Each row has a class, written after it.
[  0 -24  -8 -23 -12   3  -9   7  22   6   8  20  -5 -17  14   7   3  31
  17  -8 -11  19   3  35  -6  20 -21 -12   1  32  -5  36   4  -9  -5   1
 -25  37 -36] -> X
[-17 -20  18 -15   4   8  12   4 -25 -19   0   1   6 -10  -7   3  -1  -6
   3  15  26 -23  -8  13  -2  -1 -15 -21  -3   3   4  -8  -7  17   2  21
  -6  -7 -36] -> R
[ 26  46 -27 -41   5 -15  -7 -16 -27 -41  16  22 -31  38  19   2 -17  34
  20 -23  -9 -50  -9 -49 -40  21  -9  16  28  16   7 -29 -42   8  -3  20
  61 -35  14] -> Y
[-25 -13 -64 -93  18 -24  13 -67 -58  -6  44 -49 -26  -8 -32  -3 -38 -32
  -1  -7 -18 -19  -6  12   0  40 -46  26 -14  -7  -4 -73  -5   3  50  42
 -21  -9   9] -> B
[-13  13 -56  28  26  11  20  37 -42 -25  -7  14  13   6   3  -9  21 -24
  20   4  26 -24   5  10  36 -33 -16 -29 -11  -5  17 -45 -20  24   1  39
  -3 -59  19] -> C
[ 10  19  52  17  -7 -25   6  10 -17   1 -13  32 -10  83  20  20   9  33
 -25   6  -9  17  23  19 -65  15  30  41  37  -8 -25  65   8  39 -21  24
  -2  31   8] -> R
[-13 -22  -1 -12  10   8   1  18 -10 -21  -6  17  21 -20 -12   5   2   4
  -6   8  19 -37   0  17   3   1  -1 -26  -8  10   8  -9  -5   4   1  11
  -7  -3 -33] -> N
[ -5 -19   7 -14  12   1   7  14 -27 -21   5  13  22 -14 -13   1   0  -6
  -2   9  17 -30  -9  18   8  -1  -8 -11 -12   7   3  -8  -4  21  10  14
 -14 -10 -36] -> B
[  16   12 -102  -39  -10   -8   -3  -54   17  -21   29    8   -5   18
   -6    7  -34    2   -2    2  -36  -37    5   36   19   36  -10   -6
   -5   45  -13  -23  -29    3  -42   15  -24    0  -17] -> X
[-37  56 -16  -8   4  -2  20  -4 -31 -44  23  21 -30  19  22 -25 -25  48
  -7  -5 -41 -48   3  -9 -41  33 -32  12 -19 -22  23 -15  -2 -15  32  27
  -3 -43  12] -> C
[ -9 -17   0 -16   8   5   7  15 -20 -33   1  10   9 -37  -2   5   4   0
  -7  10  12 -21  -2  15   3   4 -12 -23  -7   9  -5 -12   6  21   2  13
 -17  -9 -24] -> L
[-20 -15   8 -14   8   5  13  12 -19 -29   2   4  16 -25  -3  -4   1  -3
  -6   8  18 -12   1  27  -2   8  -4 -30 -14  13  11 -10  -3  12  -3  11
 -13 -14 -40] -> C
[-37   3 -97  30  22  16 -21  -5 -21 -40  12   1 -22 -57 -70  36 -35   1
 -14  -7 -24  51  37   2  46 -22  10   3 -20 -19 -27 -21   1 -30 -41 -23
  36 -25   2] -> D
[ -4  -4  39  32 -11   3   6   0 -63 -27   5  -3 -13  12 -18  -3   7  -3
  11  -5  30   9  61 -13 -33  27  15  -2  21 -30   9  -8  33  11 -26  27
  60 -11  15] -> D
[-40 -23 -23 -35  -7   3  20 -10 -16 -27  20  -3 -29 -25 -36  12 -10 -19
  60  -6  53  15   1  24 -54 -21   5  -2   5  66 -10  11 -25  41 -51 -56
 -25 -10 -31] -> X
[ -6 -17   8  -8  13   6   9  15 -27 -23  -2  10  26 -15  -4  -1   4  -6
  -2  13  23 -34 -11  24   0   6 -11 -24 -15   8  11 -15  -3  11   2  16
 -20  -5 -30] -> B
[ -2   6  51 -18 -10 -39   2  31 -23 -26   6 -32 -41  -6 -31  -3   6 -15
  30  -9  74  76  20  -7 -40 -29  47  16   6 -19 -10  27   1  51 -30  10
   3  -5  34] -> N
[ -3 -21  11  -4  13   7   2  24 -33 -19  -3  16  18 -13 -10   4   1   1
   0   6  26 -23 -11  15  -1  -1 -12 -25  -6   8  12  -6  -3  13   8  11
 -14  -9 -33] -> B
[-14 -14   4 -19  11  10  11  14 -21 -17  -5  11  28 -25   5  -3  -2  -1
  -7  13  11 -34   4  33   9  -4  -8 -25  -8  12  -3  -9  -8   9 -13  22
   0 -19 -33] -> D
[-11 -20  -4 -13   9   8   3  18 -21 -32   0   2   4 -24  -6  -2  -2  -1
  -5  16  11 -23  -5  21   3   5 -20 -23 -11   6 -12 -15   3  16  -4  11
 -17  -4 -28] -> L
[ -5 -20  -3  15 -26  17  12 -26  50 -22 -20 -28 -22 -48  20 -15  15 -17
  52  -5  22  63  -8  -9   7  31  28 -17  -5  13 -19  19  29  -8  16 -30
  48   7  -7] -> N
[-11 -18  20 -25  -1   0  12  12 -25 -11  -1   7  12 -21   4   4  -1  -3
   2  14  13 -26  -5  28  -9  12  -9 -28 -15   9   2  -7  -2   3   0  16
 -10  -9 -33] -> Y
[ -9 -21   0 -17  10   6   3  13 -29 -20   1  15  21 -13  -4   1  -1  -5
  -6   7  16 -27  -2  12   2   2  -7 -21  -7   5   3  -7  -4   7   3  19
  -9  -5 -39] -> B
[-16 -14   5 -16  11   9   6   9 -23 -28   0   6  21 -28   1  -3   0  -4
  -9   9  10 -17   1  34   7  10  -5 -31  -9  14   7 -12  -6  12  -3  17
 -16 -13 -39] -> C
[ 28 -36  46 -23 -28 -21   6 -35  11  -9 -23  -6  30  25  30  -1   8   1
  27   5  13  13  -9  50  29  33  24 -35  -5  35  16  -2 -10   9 -14  40
   7  -3 -29] -> N
[  5  61  -1   9   9 -16   8  15 -39 -75  14 -47 -39 -26 -19   9  24 -23
 -15   7  47  -9 -12 -31 -13  13  25  31   4  23  11 -27   2  30  -1   8
  16 -40  38] -> C
[ -2   1 -16 -21  49  -7  34 -50  20 -19 -15  44 -50  32 -12  31  27  -5
   4 -29  13  -5   6 -12 -44 -37   4  21  28  14 -18 -15   0  36  51 -43
 -25  33 -11] -> R
[ 14  37 -70 -20   4 -27  12 -11 -35 -40  24   7   7 -13 -20 -27 -31 -11
 -16 -24  21 -79  59   7  19   2  42 -12 -25 -57  -1  -8   6  16 -15  68
   1 -29  29] -> R
[-23  19  -7 -32  20 -11 -26  21 -20  11 -18 -23   0  10  42  30 -23  -6
  -2  28  16   9 -12  -3 -33  22  -6  -5  25  17 -33  31  26   8 -71  50
  -5 -20  22] -> N
[  8  -8  32  14 -27  21   6 -21   5  -8 -39  35  11  31  15 -25   0  -2
   8  -4   4  32   4 -10 -11   3  41  -4 -11  34   1  47 -22 -17 -52 -42
 -43  12 -17] -> X
[ -6 -11 -73   3   8 -11   7  -6 -35 -33   9 -18 -46 -18  -1  50 -11   0
 -27 -13  36  -7   7 -58 -76  28   1  -5  24 -33 -19 -37  32   4   9  26
  70  -5  18] -> N
[-24  22 -12   8 -10 -21  -4  18 -32 -17   5  -9   0 -37  -3 -26 -18  -5
   6  16  33  24 -11  44 -34  19  55 -44  25 -13 -53 -21  -6   8 -21  15
 -11  -3 -20] -> C
[-23 -21  11 -21   8   6  12   6 -26 -29   2   7  22 -24   4   1  -3  -4
  -6   9  10 -23   0  20  -3  13   0 -26  -9  15  -2 -11  -1  18  -1  16
  -9 -19 -41] -> C
[-27   9 -53 -59   9 -32  33 -17  18 -38 -36  11  15 -15  41   6   4  16
   8 -19  30  41 -17  22 -30   0  50  -8   8  49 -43  20 -34  -1 -17   4
   6 -12 -16] -> X
[-10 -13  -6 -19  11   3   9  14 -21 -30  -1   8  10 -26   3   0   5   1
  -4  15  12 -28  -8  34   2   2 -18 -20 -11  10  -3  -9   1  20  -2  11
 -20  -8 -29] -> L
[ 17   5 -38 -81  17 -21  18  57  -5  -8   0  28 -40  21  47 -24  -5  12
  13 -21  14   4   1 -61 -52  20  -6 -14  -4  42  28   8 -30  34  27   7
 -30 -45 -11] -> C
[-12 -17   8 -35  11   9   7  13 -16 -25   0  15  12 -29   3  -2   2  -1
  -5  11  12 -30  -3  14   7  -1 -18 -18 -11  17  -2  -5  -6  18   2   7
 -28 -13 -36] -> X
[  1  -4   6  -6 -15  16  22 -49  39  -2 -19  -1  10   2 -13 -17 -17 -36
  17  -9  22  44  -1  33   7 -27  30 -55  15   1 -22  16 -12  21 -19 -32
   1   3  -5] -> Y
[ -7 -14  -3  -7   3  10   5  16 -12 -30   2   8  11 -27  -6  -1  -1   5
  -8  14   4 -18  -3  30   8   7 -20 -27  -8  14   4 -11  -3  18  -4   7
 -16  -8 -26] -> L
[-24   0 -37 -50   4 -28  32 -33  -5  14  12  30  -3  47 -12 -17 -26  -5
  -9  -9 -36 -18  23  23 -21 -14  -5  32 -16  21   4  -6 -30   8   9   0
 -33 -18 -39] -> B
[ -2 -18   0 -19  10  14   4   6 -20 -22  -1  15  11 -24   4  -1   8  -1
   3  12  14 -31 -13  16  10   0 -26 -14  -4  19  -4 -14  -8  15   3   9
 -16  -7 -38] -> X
[ -6  -2 -12  23  -7 -23   3   8 -26 -43 -16 -11 -24  49 -29  10  -3  10
  -8  12  76  36  -1  34 -69   4  30 -11  11 -11 -21  36   6   5 -64   8
  16  34 -26] -> N
[ -5 -10 -71 -11 -31 -41  72  46   5  38  27  22 -11  49  -4 -21  15   3
 -12  10   5 -26 -41 -10 -69  17  24 -12  -7 -30  10  -1  -3  40 106 -56
   4  -6  -6] -> Y
[-29 -44 -48   6  -2  -3  42 -26 -25  20 -32  -4  46  23  11   7 -32  11
  12 -26 -18 -50   8 114 -31   6  13  -7   9  43 -45 -16 -30   8  17  26
  12 -15  16] -> D
[-18   5  38   2 -18   2   1  -3 -51  -4   4 -30  20  57 -36 -34 -31   3
  24 -13  12 -11 -17  21 -32 -13  10  52   0  10   6  45 -33  34 -27 -30
  23 -20  22] -> C
[ -5 -16  -2 -14  15   3   1  18 -27 -23   3  10  20 -13  -9  -2  -8  -2
  -1  12  21 -37 -12  19   1   4 -12 -21 -13   8   1  -9  -4  11  -3  17
 -15  -8 -38] -> B
[-29 -51 -48   9  -6  39  17 -16 -30 -16 -24  -8  11   9 -35   0  -4  -9
 -13 -11 -36  18  10  68  44  -2  -5  23  -4  30 -33  17 -21  -9  52 -20
  11   0 -18] -> D
[-55   6 -40 -49   5   3  39   3   8 -19   3  14  17   8 -35 -23 -43  37
 -15 -17 -12  26 -10  28 -32   0   2 -22 -18 -13  33  26 -52   6  36 -46
 -12 -11   7] -> R
[ -8 -16   6 -14   8   8  11  14 -23 -17  -3  16  10 -11  -3   3   8  -6
   5  15  12 -33  -2  21   1  11 -10 -27  -9   9  -2 -12   1   7   8   7
  -5  -8 -35] -> Y
[-11 -24   6 -25  14   6  13  11 -32 -20  -4  11  14 -18   1   3  -3   5
  -4   7  15 -28  -3  27  -3  -1 -17 -17  -6  12  -4 -10  -6  14   5  17
   4 -18 -38] -> D
[-13 -10 -62 -30   1   5 -14   8 -32   7 -11  -6 -33   3   9   3 -15 -52
   6  -1   7  53  34   5  -4  -7  32   9  13  46 -46  46   0  13 -57  -5
 -40 -18 -25] -> C
[-10 -20   9 -23  11  15   8   7 -18 -26  -3  11  14 -27   1  -5   4  -3
   1  11  14 -25  -5  16  10  -2 -20 -16  -9  10  -3 -10  -6  18   4   3
 -13 -13 -33] -> X
[  9  -4 -45   9  -1   3  32  -1   6 -31 -17 -18  20  -7  40   3  29 -22
  13  -5   6  -8   5  13  26   3   2  27  -7  42  -9   2 -10  34   3  35
  67 -50  -8] -> C
[-15 -19   6 -17  10   7  13  19 -30 -20  -8   6  23 -21   3  -4  -7   6
  -7  11  16 -33   0  31  -4   3  -8 -18  -9  11 -10  -3  -5  11  -6  21
   6 -20 -32] -> D
[ 26  -7  42  27 -11 -31  -6  19 -45  46  -1 -20  -1  34   0  20 -24  32
  -1   4  10   7 -26  61 -46  23 -19  18  20  -1   0  37  31  36  -9  19
  13  -4  20] -> D
[ 16  -8  20 -20   5 -15 -28  15 -42 -19  -6 -12 -15   4   1 -14 -25  10
  21 -10   9  20  26   0  18   3  24 -14 -13 -20 -15  -9  -6 -13 -34  35
  12 -14  11] -> D
[-20 -16   9 -16  11   5  16  10 -19 -24   8  15  20 -18  -4  -4   4  -2
   0  10  14 -26  -8  23  -3   3 -11 -24 -11  16   8 -17  -8  23   5   9
 -17 -13 -44] -> C
[ 11   8 -25 -12   8  11 -48  20  24   1  -6  -7  21   0  20  14  16  -7
  54  13  -2  50   8  -1  62  27  14 -38  52  50 -18  11   0   8 -60  -2
  46  -3   9] -> X
[-14  -1 -54 -23  26   5  -5 -10 -36   5 -25 -29 -27  28 -33 -25  -3 -36
  31 -15  68  74 -14  38 -23 -32 -24  15  35  25 -33  29 -21   1 -22   6
 -12  26 -11] -> B
[-10 -17   7 -18   7  14   4  11 -17 -23  -3  14  13 -27   6  -7   2  -2
   3  14  12 -33  -5  10   4   2 -15 -16  -9  14  -9 -12  -8  12  -8   5
 -14 -11 -37] -> X
[-15 -18   6 -22   3   3  11  13 -24 -30   7   8  15 -20   5  -2   2   0
  -4   7  10 -25   1  24  -4  13  -2 -19 -14  19   2  -5  -7  16  -2  19
 -18 -12 -42] -> C
[ -9 -18  12 -20  13   9  11  12 -21 -22  -9  11  18 -20   5   2  -2   2
  -8  11   8 -27   2  34   7  -2  -5 -21  -5  14 -11  -4  -4  16  -1  16
  -3 -16 -32] -> D
[-17  26 -47 -23  -9 -27  25   2  16  21   6 -53 -26 -22   7  -1 -38 -10
  16  -4 -18 -11 -11  49 -54  -5   7  47  11  48 -21 -16 -39  44   9 -12
  26 -54  48] -> N
[  0   3  54  -9   2  32 -27  19  -8   4  -7   4  -3  -1  -7 -15   9 -30
  25  14  12  21  11 -29  19  -6   9 -23   9   8  29   8  -5   9 -32 -25
 -43   2  27] -> N
[ 33  -6 -45 -25  17 -17   8 -26 -22  22 -10  27  -9  76  36 -25  21 -24
  40 -30  -6 -16  50 -18   6  -3  10  -1  17  -9  20 -31  -9  -6  13  25
  23   1  13] -> B
[-10  -8  45 -18 -24 -18  50 -74 -28  10  16  13 -10  21  -5 -11 -24   7
 -10 -22 -10 -41  19 -24 -63  -3 -30  20  24 -12  46 -58 -22  24  43  21
  75 -44 -39] -> R
[-11 -21   3 -18  11  11  10  19 -26 -16  -6  12  23 -20   2   6   2   2
 -11  12  13 -35   0  31   0   5 -11 -25  -2  24   0  -6  -4  10  -5  17
  -6 -12 -33] -> D
[-25   8  27 -41 -27 -34  26  20  23   6  -8 -45   2  26  27 -49 -16   9
  22   2  38  36 -14  -6 -40  54  34 -43  22 -17 -30  30  19  13  37  44
  25   4  23] -> R
